(in the rows, 128 means zero)
Here are made-up objects, facts about them, and rows of numbers that follow some of those facts. Name the object behind each unnamed row.

There are 2 kinds of fact about the objects: ρ, δ.
ρ: is directly part of; δ: points at
{flusti,dregam,zapu} ρ kedram
{sobro,nuflal,rokom,plopem} ρ tosa
{bramo,sopu,tabur,nitral,bemi,zedruk,fuskal} ρ komiskar
{pefu,gistu,gake,lifonum,kepum} ρ broski
{zutes,kizol} ρ bustevel
{lubri,tretuti,letin,vunim,zigrum} ρ makin
{deflera,vuklak,ganon,flaflan,sostur,sobros,taza,nifubam,sinibres} ρ vuskim
{driron,trelam,broski,meplo,grepla,motrum,naklus} ρ mastan
{skizis,pitin} ρ gruflom
{meskas,labar,klobir,grunik,zubriske,stusis} ρ trelam
{bralo,libin,toru,fopen} ρ grakla
{klufos,bugribre,klifu} ρ naklus
{stegraklu,dresko,mozabe} ρ drirel
{liso,tresos,vuvul} ρ kladu
{flodri,vezim,grapage,lafi} ρ klustatrom
{kanal,gagatal} ρ taza
{zuvo,tenam,drusopler,kulun,dromu} ρ tabur
{makin,brates,kladu,bustevel,trefuzek,pima,famuk,beflu} ρ dreregu
{dopim,bugok,treli,plisteskal,dritrir} ρ deflera
{kestas,gatal} ρ meplo
{raplum,datel,brukotrus,sikles,vudru} ρ nekar
{gruflom,drirel,dadril,tramom,grakla} ρ brirum
{vira,kloru} ρ driron
{levim,fletri,kedram} ρ gibel
{nisu,pludrem,kliplen,tutukal,fivipor} ρ direna
{grepo,klustatrom,nobris} ρ mupletros
{rester} ρ raplum
{kobrak} ρ fletri
{plabram,doflor} ρ dotul
{breskal,bretrom} ρ pima
{rizo} ρ nuflal
{pogrimun,kabis} ρ famuk
{zamugul} ρ sinibres
{klopo} ρ zedruk
bramo δ: kloru,kabis,rester
pefu δ: klufos
gistu δ: zigrum,klufos,dadril
zutes δ: kanal,vuvul
driron δ: plabram,drusopler,grepo,dregam
skizis δ: stusis
gake δ: kanal,vuvul
meskas δ: kanal,vuvul
bralo δ: kloru
klufos δ: libin,dopim
flodri δ: drusopler
kanal δ: vuvul
sopu δ: gibel,lubri,motrum
dopim δ: rizo,meskas
kestas δ: rester,grepla,sobros
bugribre δ: brirum,dritrir,labar
raplum δ: vunim
ganon δ: stegraklu
brates δ: tenam,dromu,klufos
dadril δ: dromu,bralo
nuflal δ: dopim
nisu δ: gake
grepo δ: lubri,plopem
rokom δ: nisu
labar δ: vudru,meskas
pludrem δ: meskas
rester δ: plopem
kobrak δ: kestas,treli
plabram δ: sopu,flusti
brirum δ: rizo
klobir δ: tresos,labar
lafi δ: sobros
bretrom δ: motrum
rizo δ: tenam,vuvul
grepla δ: fivipor
kulun δ: kabis
kepum δ: nisu
klustatrom δ: gibel,nisu,vuvul
pogrimun δ: vuvul,fopen
zubriske δ: dadril
bugok δ: dritrir
datel δ: vezim
bemi δ: bretrom
mozabe δ: dritrir,vuvul
tresos δ: fletri
kloru δ: kanal
dromu δ: plopem,bralo
motrum δ: flaflan
kabis δ: meskas
fuskal δ: lubri,stegraklu,flusti
brukotrus δ: gake,meskas
dritrir δ: kanal,vuvul
sobros δ: brirum
vudru δ: gake,sostur
nobris δ: gake,meskas
nifubam δ: treli
tutukal δ: flaflan,sostur
fopen δ: letin
stusis δ: dopim
zigrum δ: fivipor,letin
beflu δ: dromu
fivipor δ: dopim

Named rows:
gatal: [126 125 121 128 127 128 128 127 131 124 127 126 126 127 127 127 131 129
 129 128 128 126 125 128 134 131 127 129 128 128 130 127 127 131 130 125
 127 127 129 130 127 127 131 127 126 128 126 127 118 129]
gibel: [123 131 143 121 129 130 143 138 135 128 119 126 130 134 117 130 142 124
 133 131 128 125 133 130 127 108 126 125 124 120 133 127 132 124 131 121
 128 127 129 141 131 131 126 129 127 125 119 137 133 122]
sopu: [134 129 119 124 132 128 133 132 135 128 123 125 139 140 124 127 138 132
 134 129 122 127 131 125 121 113 125 123 126 122 127 123 128 127 130 126
 125 129 125 133 133 138 130 132 132 124 126 136 126 126]
plabram: [136 130 130 121 131 128 143 126 134 127 120 121 130 144 126 120 147 133
 135 128 127 129 130 127 117 111 123 121 125 124 128 121 133 131 121 130
 124 123 123 129 131 134 131 133 131 125 127 142 123 130]
lubri: [141 129 144 119 130 131 141 130 136 129 123 115 125 144 122 123 142 131
 138 129 129 127 131 134 122 106 124 116 124 117 134 124 134 126 131 126
 118 115 129 141 132 132 123 132 128 127 125 149 129 135]
fuskal: [142 132 120 121 132 125 137 121 130 126 119 122 134 145 135 117 148 136
 134 127 125 132 132 123 111 127 122 121 128 127 120 120 128 136 109 138
 123 127 118 116 131 139 138 134 138 125 135 135 117 132]
zutes: [127 129 118 127 127 124 120 116 117 132 134 130 129 126 133 130 123 129
 124 129 127 128 127 123 128 161 131 125 128 129 124 129 124 127 127 135
 124 132 130 119 127 128 129 123 131 131 133 122 128 136]
zigrum: [134 122 131 130 126 130 125 131 122 134 136 125 120 121 128 134 118 124
 128 128 129 124 126 133 123 141 130 124 129 123 132 129 131 129 127 128
 128 126 131 137 127 121 123 124 124 133 138 133 134 144]
pima: [130 128 138 124 128 128 127 128 126 130 128 123 124 130 127 129 130 125
 126 130 128 128 130 130 133 137 127 123 128 125 128 130 126 125 126 129
 125 128 130 131 127 130 126 126 128 128 126 131 136 133]
raplum: [ 85 116 149 101 124 123 123 144 118 116 100 125 145 135 169 139 108 138
 124 133 121 151 139 152  93 108 125 120 125 144 106 147 128  99 176 130
 166 121 111  74 135 139  26 112 132 135 177 159 102 103]
taza: [125 126 138 126 128 128 129 130 130 127 124 130 129 132 126 125 128 126
 126 128 126 129 133 126 130 123 128 130 129 129 128 128 130 131 122 131
 129 129 131 131 126 128 127 127 126 128 126 122 140 131]
pludrem: [123 130 113 129 127 124 122 118 118 129 131 135 131 124 132 129 126 130
 124 127 128 129 126 121 122 155 132 130 128 133 122 128 125 130 123 134
 128 135 127 117 127 127 133 125 131 128 131 116 124 127]
direna: [126 129 134 126 128 129 130 131 128 128 125 128 126 128 126 128 132 125
 127 129 129 128 129 129 128 128 127 128 129 127 127 129 128 127 123 127
 129 130 128 131 128 129 130 127 128 126 125 126 133 127]
tutukal: [115 132  97 123 132 124 126 120 129 133 129 135 148 135 122 132 129 131
 125 130 117 124 128 115 139 130 129 125 124 128 125 122 121 120 146 126
 126 138 130 127 129 139 126 124 132 124 115 130 131 124]
gake: [122 124 119 128 125 126 125 125 128 123 129 130 128 125 125 129 130 129
 128 129 128 125 125 125 133 140 130 130 127 128 129 129 126 129 135 125
 128 130 133 128 127 127 132 125 127 127 126 120 116 125]
nobris: [122 128 122 125 127 125 122 120 119 129 129 132 128 128 133 128 132 127
 120 129 130 129 125 121 122 151 131 130 129 131 119 129 125 128 123 135
 131 141 128 118 127 131 133 123 131 122 126 117 132 125]
sinibres: [125 127 139 126 128 128 130 130 130 127 125 129 129 133 125 125 128 126
 126 128 126 129 133 126 129 123 127 129 129 129 127 128 130 131 122 131
 130 129 131 132 126 128 127 128 126 128 126 122 140 130]
kladu: [130 128 138 124 128 128 127 128 126 130 128 123 124 130 127 128 130 125
 126 131 128 128 130 130 134 136 127 123 129 125 128 130 127 125 127 129
 124 127 130 131 127 129 126 126 128 128 126 130 136 134]
beflu: [133 124 118 129 127 126 125 121 119 134 135 126 122 124 135 130 123 127
 125 127 126 127 125 126 119 154 129 124 131 129 126 126 129 133 116 135
 128 131 127 123 125 125 129 123 129 133 143 129 127 145]
dromu: [139 121 124 134 128 131 125 142 126 130 129 128 127 121 129 133 121 127
 132 127 127 126 129 131 112 133 129 129 132 125 128 129 129 132 118 126
 133 130 125 136 131 126 133 130 128 129 143 124 126 135]
brates: [132 124 118 130 127 126 124 123 118 134 137 127 123 123 135 132 122 127
 125 127 126 127 125 126 121 154 130 125 131 128 127 127 128 132 118 134
 129 131 128 124 126 124 128 123 128 132 142 127 128 143]

Name these rows:
No name comes twice in this set of rows, the named rows included.
[126 117 109 132 125 125 125 125 122 128 135 128 122 117 134 131 125 126
 125 126 124 124 122 124 120 153 129 130 132 131 128 127 130 138 118 130
 134 134 130 124 123 123 133 121 125 132 144 123 115 138]	pefu
[127 128 119 134 128 132 122 132 134 127 127 125 121 118 135 125 119 127
 126 125 126 129 122 135 155 122 126 131 133 137 131 129 120 132 128 123
 129 122 124 131 121 124 130 128 125 131 121 127 121 142]	kestas
[132 128 112 133 129 127 120 127 122 130 131 132 130 121 135 129 122 129
 126 127 126 129 127 125 123 147 129 130 132 133 122 128 122 132 118 133
 130 133 124 121 128 128 135 128 132 129 137 118 124 134]	bramo
[119 127 120 122 133 130 134 135 142 130 125 131 148 143 109 132 128 130
 132 129 116 122 133 122 139  90 128 125 121 119 135 122 130 118 156 116
 127 128 137 151 131 138 117 128 124 124 109 138 144 123]	flaflan
[125 122 121 130 125 128 126 128 128 125 129 127 124 122 128 129 128 127
 128 128 128 125 124 128 130 137 128 130 129 128 131 129 128 132 127 126
 130 128 130 130 126 125 131 125 125 129 131 124 118 131]	kloru
[132 128 110 133 128 126 117 128 119 129 130 134 134 121 135 130 121 131
 126 127 126 129 129 123 120 156 130 131 133 131 120 130 120 131 118 134
 129 136 124 118 130 130 137 128 134 128 139 112 123 131]	kulun
[128 117 121 132 125 129 129 132 127 126 132 126 120 119 127 132 125 125
 129 127 127 123 123 130 122 136 128 130 130 126 133 128 132 135 124 124
 133 130 131 135 125 122 129 123 122 131 138 127 119 136]	klufos
[134 120 127 138 128 130 134 143 128 129 136 125 117 122 116 138 118 123
 132 127 132 124 124 140 107 110 129 131 129 119 139 131 144 123 123 116
 134 127 130 147 129 115 125 128 118 132 135 133 135 125]	libin
[128 147 112 143 136 140 108 128 141 137 121 127 126 115 156 114  93 130
 116 118 117 142 121 140 212 101 124 134 141 165 126 126  97 130 122 131
 124 111 107 118 111 125 130 135 130 135 101 126 142 173]	nifubam
[124 144 172 118 120 128 110 121 120 114 120 138 125 130 114 121 131 137
 130 133 155 135 135 132 143 157 139 134 119 124 128 148 119 109 155 127
 107 115 143 124 137 120 134 136 131 124  98  94 128  96]	tresos
[129 125 126 133 127 131 128 134 126 131 131 129 123 120 129 133 121 125
 128 126 129 126 124 132 124 129 130 130 130 129 130 128 131 131 124 125
 132 128 127 134 127 121 128 127 125 130 133 127 130 137]	fivipor
[121 131 125 126 128 127 125 127 126 128 128 134 134 128 121 131 128 129
 128 129 129 126 128 125 128 132 132 130 125 126 128 129 127 122 139 125
 126 130 131 131 130 128 129 128 128 126 120 122 129 119]	vudru
[122 128 119 128 127 123 121 116 120 127 131 138 135 130 131 125 120 132
 123 125 125 130 131 117 124 149 132 132 128 135 124 127 127 134 122 139
 128 133 132 118 126 127 130 125 129 130 133 110 134 131]	bugok
[128 127 118 128 126 125 121 119 118 133 136 129 126 124 132 132 121 128
 124 128 127 127 126 124 124 159 131 125 129 128 125 128 126 128 126 134
 125 132 130 123 126 126 128 122 130 131 136 125 129 139]	pogrimun

Now the same objects, written a new way:
Some rows with their names:
meskas: [123 130 114 149 136 120  95 128 133 108 133 129 132 115 116 140 126 118
 125 120 112 117 133 123 138 133 112 120 127 120 128 126 145 128 136 130]
kloru: [125 127 118 145 133 121  96 129 135 119 137 125 127 116 124 135 127 123
 123 125 115 117 131 122 132 138 109 126 129 123 122 126 144 131 131 132]
letin: [141 135 151 134 101  96 122 126 137 171 137 123 116 136 170 109 167 160
 137 109 127 115 163 139 143 133 113 131 132 128 116 122 136 132 131 137]
dadril: [118 129 139 123 122 136 119 119 128 141 132 142 105 137 134 119 125 139
 133 125 142 108 116 113 128 142 123 136 141 131 111 122 124 114 109 122]
meplo: [117 119 121 133 141 131 122 119 145 126 137 111 125 118 115 133 121 111
 123 123 115 123 126 132 144 133 119 112 136 139 127 142 139 133 132 135]
rizo: [133 131 130 127 120 118 123 139 131 135 131 132 129 139 137 130 128 132
 129 138 128 114 127 121 126 124 125 130 129 131 126 123 126 123 131 133]
grepo: [104 112 129 115 128 134 129 120 133 140 126 125 140 109 163 121 126 138
 133 145 129 141 129 121 110 144 122 152 131 122 131 118 116 124 141 121]
tretuti: [141 139 145 140 112 114 134 122 118 135 127 129 115 121 152 113 150 148
 141 109 130 141 155 136 139 125 131 134 120 128 131 126 128 138 130 139]
mupletros: [114 123 131 122 133 130 143 122 145 129 129 118 125 128 138 126 119 123
 128 146 124 123 126 127 134 130 125 123 138 146 131 138 118 121 145 136]
datel: [186 149 180 148 175 110  75 101 103  99 177 167 159 155  98 225 141  79
  67 186 130 191 121 166 140 149 104 166 123 110 174 148  16  92 102  84]
grepla: [139 127 116 141 126 128 102 131 127 123 135 118 128 130 123 127 138 135
 111 131 119 112 136 116 125 139 119 138 132 136 113 136 146 132 132 130]
zubriske: [132 140 127 159 140 123  91 125 128 102 140 126 108 104 127 132 121 116
 125 137 123 116 125 122 129 134 109 133 132 126 131 114 134 143 113 151]
breskal: [139 139 145 139 113 116 135 123 120 134 126 130 116 124 152 115 150 148
 139 111 129 140 153 135 137 124 131 131 121 130 130 128 127 139 129 139]
sikles: [127 127 128 127 122 126 127 134 127 133 128 129 136 132 136 130 126 130
 129 133 128 124 126 121 124 125 127 132 123 127 127 125 129 124 131 127]
trelam: [118 117 119 135 141 132 119 118 145 124 138 112 124 117 113 132 122 111
 121 122 113 123 127 133 146 133 119 113 137 136 126 141 143 133 132 136]
fuskal: [117  99 120 117 134 140 144 119 119 116 125 132 135  92 133 131 118 132
 127 128 150 163 116 135 120 124 141 151 108 105 134 101 119 149 116 120]
tosa: [122 120 130 120 134 134 143 127 141 139 133 116 127 133 123 126 120 118
 130 133 126 125 121 132 139 125 131 115 134 144 126 139 127 128 131 136]
motrum: [129 113 118 137 126 116 129 107 135 122 126 120 151  95 131 138 123 116
 120 103 105 135 106 132 109 118  97 128 118 103 152 148 148 108 113 101]
kabis: [142 142 145 142 114 113 131 127 118 130 125 133 113 127 146 116 146 145
 142 113 131 133 153 133 143 123 133 129 121 133 131 125 125 138 129 144]
brukotrus: [134 143 130 139 130 124 131 138 120 100 124 141 121 129 124 135 111 122
 137 138 130 126 119 120 130 113 136 125 120 130 142 119 116 127 128 143]
plisteskal: [134 153 118 108 144 137 124 157 123 138 113 125 134 141 132 119 116 120
 128 125 138 136 136 143  80 129 135 129 126 114 130 121 126 129 129 134]

Rows to name:
No name comes twice in this set of rows, the named rows included.
[127 132 123 150 132 113  87 130 138 119 143 125 122 113 130 134 129 122
 122 128 115 105 131 125 134 138 105 127 135 122 123 118 142 131 124 138]	stusis
[140  97 107 118 103  88 126 134 147 143 136 124 134 137 141 134 147 161
 109 126 148 100 128 141 139 121 117 136 122 105 101  97 138 122 127 110]	tenam
[143 105 111 125 109  98 130 130 136 123 136 125 121 124 135 133 137 154
 110 135 155 110 120 139 135 116 124 140 118 109 110  91 129 131 119 124]	dromu
[127 100 115 118 118 118 143 118 133 129 124 126 145 108 137 135 129 138
 120 117 138 140 114 139 118 117 122 140 113 102 133 116 132 124 119 106]	sopu
[135 112 114 123 119 113 134 132 129 120 126 129 133 128 128 132 131 143
 119 127 142 124 124 131 128 118 129 136 118 116 122 111 131 127 129 118]	nitral
[118  90 141  99 113 138 134 152 136 203 139 116 184 128 161 136 134 121
 136 131 118 154 121 119 120 129 131 142 113 114 127 124 150 137 124 106]	flusti
[173 142  86 101 121 173 123 165  98 142 105  92 154 188 102  99 154 165
  77 139 131 131 167 114  59 151 155 163 129 156  74 184 164 130 146 112]	treli
[126 132 115 108 127 117 133 143 141 152 113 124 155 142 135 131 126 124
 128 105 120 124 127 143  96 122 115 118 125 104 136 138 138  99 136 105]	sostur
[118 101 134 107 122 126 149 132 155 178 139 110 154 136 140 133 129 114
 130 126 115 128 115 133 136 121 121 114 129 131 132 142 144 121 128 116]	gibel
[191 152  90 129 123 186 133 154  71  84 103  99 136 176  80 103 141 160
  75 156 135 143 157  95  68 136 174 171 119 176  88 188 150 146 135 131]	nifubam
[118 119 123 131 139 133 128 121 146 129 137 113 124 122 116 131 120 113
 125 124 118 123 126 132 144 132 123 113 136 138 126 140 138 133 132 135]	mastan

Now the same objects, written a new way:
Some rows with their names:
tenam: [159  77 137 150 109 157 145 121 129 177 120 126 102 147 122  91 114 136
 124 112 153  80 154 111  68 108 107 169 105 115 129 156 129 102 100  92
 144 107 186 109 135]
bemi: [ 97  92 184 122 150  81 121 128 130 140 183 114 155 110 102 139 139 141
 137 123 139 213 139 109 110 123 144 113 135 133 123 134 121 173 173 160
 183 101 120  99 147]
datel: [117 139 132 107 137 131 122 135 129 126 126 143 155 145 103 140 148 124
 140 127 112 127 132 145 185 148 134 104 139 133 135 113 133 133 152 129
 139 148  93 131 115]
zapu: [104 147 119  81 122 143 132 131 127 159 118 137 145 158 108 133 140 120
 137 113 111 130 139 128 154 135 136 131 127 122 137  86 117 134 148 121
 122 143  85 119 126]
flodri: [110 141 115 124 162 100 141 139 125 111 127 120 149  69 145 137 101 139
 160 123 130 104 137  99 197 160 147  93 141 129  70 102 119 130 126 158
 156  94 130 121 165]
klustatrom: [129 104  88 147 160 107 167 143 151  55 145 157 145  77 145 114 100 147
 153 159 149 164  89 124 117 150 135 110 126 139  94 181 115 183 104 123
 127 103 120 174 155]
nisu: [121 114  78 140  96 147 176 138 149 108 107 112 115 108 133 103 130 141
 114 139 148 130 115 128  70  96 103 167 122 102 123 168 108 136 130 124
 106  96 131 147 128]
rokom: [120 114  99 122 130 127 174 132 159  81 115 135 117 105 130 116 120 144
 142 153 148 148 102 142 112 124 116 137 126 122 122 181 112 167 135 120
 124 115 113 165 121]
tosa: [127 143 119 136 127 129 106 138 118 136 143 143 164 160 119 144 139 129
 123 123 107 126 131 139 151 147 145 119 128 125 142 101 133 121 132 131
 107 131  98 124 133]
beflu: [150 126 167 118 133 142 136 110 114  87 153 163  45  82 149  94  99 129
 131 164 116  87 147 116 138 139 145 123 105 143 108 115 137 142 121 121
 184 140 141 106 117]
stegraklu: [ 82 162 115 140 110  92 145 133 126 162 115  57 150 103 171 185  89 157
 122 124 134  98 153  93 142 121 117 161 122 100  90  86 127  89 115 178
 129  77 151  87 147]
klifu: [121 149 126 124 139 120 109 120 125 155 115 122 141 139 102 128 148 131
 117 127 110 126 132 152 159 119 137 110 157 134 139 106 125  98 149 139
 121 142 116 137 114]
naklus: [129 152 119 145 138 116  98 122 118 149 138 139 153 154 114 134 136 135
 112 131 102 131 127 153 149 129 153 113 149 135 145 101 128 105 133 134
 102 137 109 140 123]
klobir: [129 109 129 113 146  95 123 114 146 102 127 141 100 105 108  98 139 128
 127 153 143 188 106 171 110 109 133  95 149 150 136 166 115 161 148 142
 129 145 103 168 107]
tutukal: [ 93  93 172 107 147  88 125 128 135 106 180 122 144  88 108 128 142 124
 133 139 143 242 116 113  95 115 135 111 135 140 121 144 120 192 164 155
 174 121 109 117 143]
kliplen: [120 138 126 113 124 138 120 135 124 143 121 128 154 145 109 137 151 122
 129 118 117 121 140 136 162 134 128 117 138 123 134 107 131 118 146 134
 130 136 105 120 123]
libin: [127  99 142 127 113 165 132 122 135 163 128 117 141 144 129 126 109 119
 117 148 140 117 126 103  96 111  78 179 112 140 123 136 165  87  60  91
 153 166 183 115 116]
zubriske: [134 121 157 130 142 129 132  91 128 116 156 163  55  83 129  61  91 138
 121 168 118 109 138 144 147 114 155 120 128 151 113 119 128 113 112 108
 174 149 142 141  98]
zigrum: [164 116 153 114 163 161 144 122 128 119 105 138 124 136 125 146 135 112
 151 144 125 117  97  87  97 134  94 154 136 161 130 160 147 135 101  81
 141 168 191 140 143]
zamugul: [115 148 142 132 110 142 113 133 125 128 130 115 148 146 126 135 151 107
 133  91 121 129 130 136 178 132 133 117 133 112 143 119 135 118 152 122
 120 140 114 123 113]
vudru: [112  93 125 120 119 119 152 133 146  99 146 125 123  97 116 105 137 131
 123 144 150 201 112 128  72 102 117 135 123 124 126 167 113 175 142 138
 141 115 114 138 131]

Rows to name:
No name comes twice in this set of rows, the named rows included.
[127 131  95 133 111 163 114 158 115 148 118 127 186 126  97 115 169 113
 111 110 113 109 151 127 160 133 122 109 144 110 114  93 133  90 134 143
 125 125 105 115 141]	vezim
[135 112  85 151 108 144 161 116 148 128 100 115  90 106 124  81 123 143
  99 147 146 131 108 140  55  72 107 165 139 121 129 170 107 106 112 110
  97 117 158 166 117]	meskas
[125 117 105 154  89 160 168 131 151  83 118 112  95 109 154  93 125 118
 128 111 159 136 101 134  97  99 107 158 112  97 134 189 115 140 123  96
 100 117 144 158 110]	dritrir
[ 85 164 117 101 124 106 159 121 120 165 119  96 110 103 163 142  81 149
 141 107 119 100 152  79 141 127 152 157 114 107  93  61  98 122 134 146
 128  81 131  94 161]	dregam
[155 103 132 113 152 127 119 106 132 160  93 124 103 131 133 107 109 109
 141 117 153 127 112 118  91 116 110 129 137 160 124 153 131 112  80  99
 116 158 186 152 134]	grepla
[132 135 110 142 130 134 104 147 115 131 143 148 176 147 117 134 143 125
 122 122 110 124 133 136 154 151 142 106 132 124 131 102 134 117 124 133
 111 130  99 125 141]	mupletros
[159 107 177 107 169 144 141 107 126  90 142 169  73 102 137 109 100 118
 159 162 126 112 113 103 131 148 123 128 118 172 115 151 149 157  98  85
 184 171 171 134 125]	brates
[135 116 142 131 128 126 123 134 129 162 124 131 154 168  94 140 152 144
 137 112 126 101 154 147 158 144 134 116 132 116 143 131 129 123 162 135
 145 110 111 112 118]	zuvo
[122 108 125 121 129 147 142 125 148 144 110 115 157 146 126 150 113 127
 137 148 144 127 109 117 118 126  76 164 124 143 124 157 158 110  74  98
 138 164 166 137 116]	fopen
[158 128 129 134 126 181 141 132 118 149  93 113 137 147 120 146 154 113
 118 128 119  98 117  81  71 110  86 181 136 132 136 137 142  97 107  91
 117 145 196 118 152]	letin
[ 89 166 147 130 155  84 147 123 133 113 131  90 135  95 168 171  94 142
 170  99 133 123 120  97 198 148 151 121 136 119 100 117 116 140 148 142
 138  94 143 126 145]	ganon
[115 138 133 154 122  99 147 129 119 179 121  87 124 123 145 150 100 170
 134  99 133  65 172 101 141 128 144 148 121  92 103 102 108  98 152 159
 142  47 153  82 154]	drusopler
[117 166 138 146 116 111 144 129  99 139 125  72 101  75 173 162 113 145
 111 121 116  94 157  61  91 107 136 165 126 100  94  78 111 106 148 176
 134  61 175  68 176]	lubri

